Below are the code and all the weights of a small trained network. Each question names an input and a class and asks about switching units off, where a switched-off unit gives its printed mean instead of its output.

import numpy as np


def w(rows, s, z=0):
    codes = np.array(rows[::2]) - 128.0
    scale = np.full(codes.shape[1], s)
    scale[-1] = z or s
    return codes * scale


def f(y):
    return np.maximum(y, 0)


def log_softmax(a):
    a = a - a.max(-1, keepdims=True)
    return a - np.log(np.exp(a).sum(-1, keepdims=True))


def net(x, mask):
    res = np.array(x, float).reshape(1, 6) / 4 @ E
    y = f(res @ A[0][:, :-1].T + A[0][:, -1])
    res = res + np.where(mask, y, B[0][:, -1]) @ B[0][:, :-1]
    return log_softmax(res[-1] @ U[:, :-1].T + U[:, -1])


A, B = {}, {}
E = w([
[80,172,107,116],'x0',
[61,113,133,47],'x1',
[169,245,212,106],'x2',
[179,66,101,137],'x3',
[182,128,132,79],'x4',
[110,185,1,116],'x5',
],0.0076)
A[0] = w([
[44,146,94,167,143],'neuron 0',
[159,197,113,51,238],'neuron 1',
[129,80,163,90,190],'neuron 2',
[91,169,226,122,116],'neuron 3',
[116,138,137,49,242],'neuron 4',
[82,132,108,146,154],'neuron 5',
[69,103,145,143,246],'neuron 6',
[141,93,134,199,191],'neuron 7',
[53,193,149,189,192],'neuron 8',
[115,143,133,101,35],'neuron 9',
[84,162,90,80,166],'neuron 10',
[175,82,104,168,202],'neuron 11',
[164,150,183,100,195],'neuron 12',
[107,161,208,182,198],'neuron 13',
[132,169,69,132,195],'neuron 14',
[145,74,101,113,120],'neuron 15',
[138,99,78,207,229],'neuron 16',
[25,147,92,69,241],'neuron 17',
[176,74,81,165,154],'neuron 18',
[180,115,22,88,105],'neuron 19',
[141,201,92,87,246],'neuron 20',
[156,58,85,67,155],'neuron 21',
[183,147,130,11,183],'neuron 22',
[93,88,186,99,162],'neuron 23',
[230,137,184,165,254],'neuron 24',
[194,187,115,167,250],'neuron 25',
[105,191,112,125,45],'neuron 26',
[76,181,106,56,255],'neuron 27',
[148,42,92,198,163],'neuron 28',
[158,168,127,148,108],'neuron 29',
[141,62,149,235,179],'neuron 30',
],0.011,0.0029)
B[0] = w([
[185,107,172,40,198],'neuron 0',
[137,82,36,182,232],'neuron 1',
[51,114,125,217,195],'neuron 2',
[84,127,155,89,226],'neuron 3',
[67,46,83,184,210],'neuron 4',
[203,94,134,61,172],'neuron 5',
[113,101,189,124,203],'neuron 6',
[146,234,156,134,197],'neuron 7',
[193,136,141,78,210],'neuron 8',
[80,138,96,169,138],'neuron 9',
[136,33,128,62,202],'neuron 10',
[150,210,153,160,210],'neuron 11',
[60,150,83,120,213],'neuron 12',
[98,141,114,50,222],'neuron 13',
[200,117,112,62,203],'neuron 14',
[227,125,110,214,188],'neuron 15',
[216,161,224,144,230],'neuron 16',
[168,49,150,88,252],'neuron 17',
[163,234,165,205,217],'neuron 18',
[154,123,162,200,223],'neuron 19',
[164,75,28,94,226],'neuron 20',
[148,144,170,208,220],'neuron 21',
[2,121,81,175,213],'neuron 22',
[68,81,150,176,199],'neuron 23',
[48,234,116,115,254],'neuron 24',
[200,173,55,21,223],'neuron 25',
[116,124,91,97,167],'neuron 26',
[116,14,66,53,237],'neuron 27',
[226,172,180,168,245],'neuron 28',
[149,177,107,104,165],'neuron 29',
[166,157,199,104,229],'neuron 30',
],0.0058,0.007)
U = w([
[39,38,127,157,84],'0',
[129,59,84,71,66],'1',
[185,135,108,192,254],'2',
[176,166,8,112,8],'3',
[133,145,154,113,106],'4',
],0.011,0.00057)

Each question gives the input, the list of numbers given to net, and the class t.
The units are the neurons (one row each of A and B). Each row of codes is followed by its name. A weight is (code - 128) times the scale printed after its matrix; where a second scale follows, it is the last column's (A, B and U).
mask holds one flag per neuron, in row order. A switched-off neuron (its flag False) gives its mean, the last column of its row in B, instead of its output. The means were averaged over made-up inputs and are rounded, as every weight is.
A unit's drop is (log p(t) with every unit on - log p(t) with that unit switched off) / (log p(t) with every unit on - log p(t) with every unit switched off).
The circuit of an input: a set's keep is (log p(t) with only the set's units on - log p(t) with every unit switched off) / (log p(t) with every unit on - log p(t) with every unit switched off). Starting from the 12 units with the biggest drops (on a tie, the unit counted first), units are removed one at a time, each time the one whose removal leaves the highest keep (on an exact tie, the one counted first), for as long as the keep stays at least 0.8.
units of the circuit, in order: the units of the circuit, biggest drop first
unit that matters most: the unit with the biggest drop
top k neurons: the k neurons with the biggest drops, biggest first
drop when u is switched off: that unit's drop, to one decimal
input [-2,-5,-4,0,-7,-8], class 4: top 3 neurons	[neuron 30; neuron 13; neuron 1]
input [3,2,-8,-1,8,6], class 2: units of the circuit, in order	[neuron 19; neuron 21]
input [1,-1,-6,-2,-3,-8], class 2: units of the circuit, in order	[neuron 28; neuron 27]
input [-6,-4,8,8,0,-1], class 3: units of the circuit, in order	[neuron 25; neuron 24]
input [-5,-2,-5,-4,4,8], class 2: units of the circuit, in order	[neuron 19; neuron 16; neuron 21]
input [2,2,2,-5,7,1], class 0: units of the circuit, in order	[neuron 22; neuron 4]
input [-7,3,1,-3,-6,-7], class 0: unit that matters most	neuron 23
input [-5,7,5,-3,-5,1], class 1: units of the circuit, in order	[neuron 27; neuron 18]
input [-1,8,-7,3,1,-2], class 0: units of the circuit, in order	[neuron 2; neuron 25]
input [-3,1,1,5,1,5], class 2: drop when neuron 13 is switched off	0.2
input [-1,-2,5,-8,-2,-3], class 1: drop when neuron 18 is switched off	0.2
input [-6,-1,7,8,7,2], class 3: drop when neuron 25 is switched off	0.1
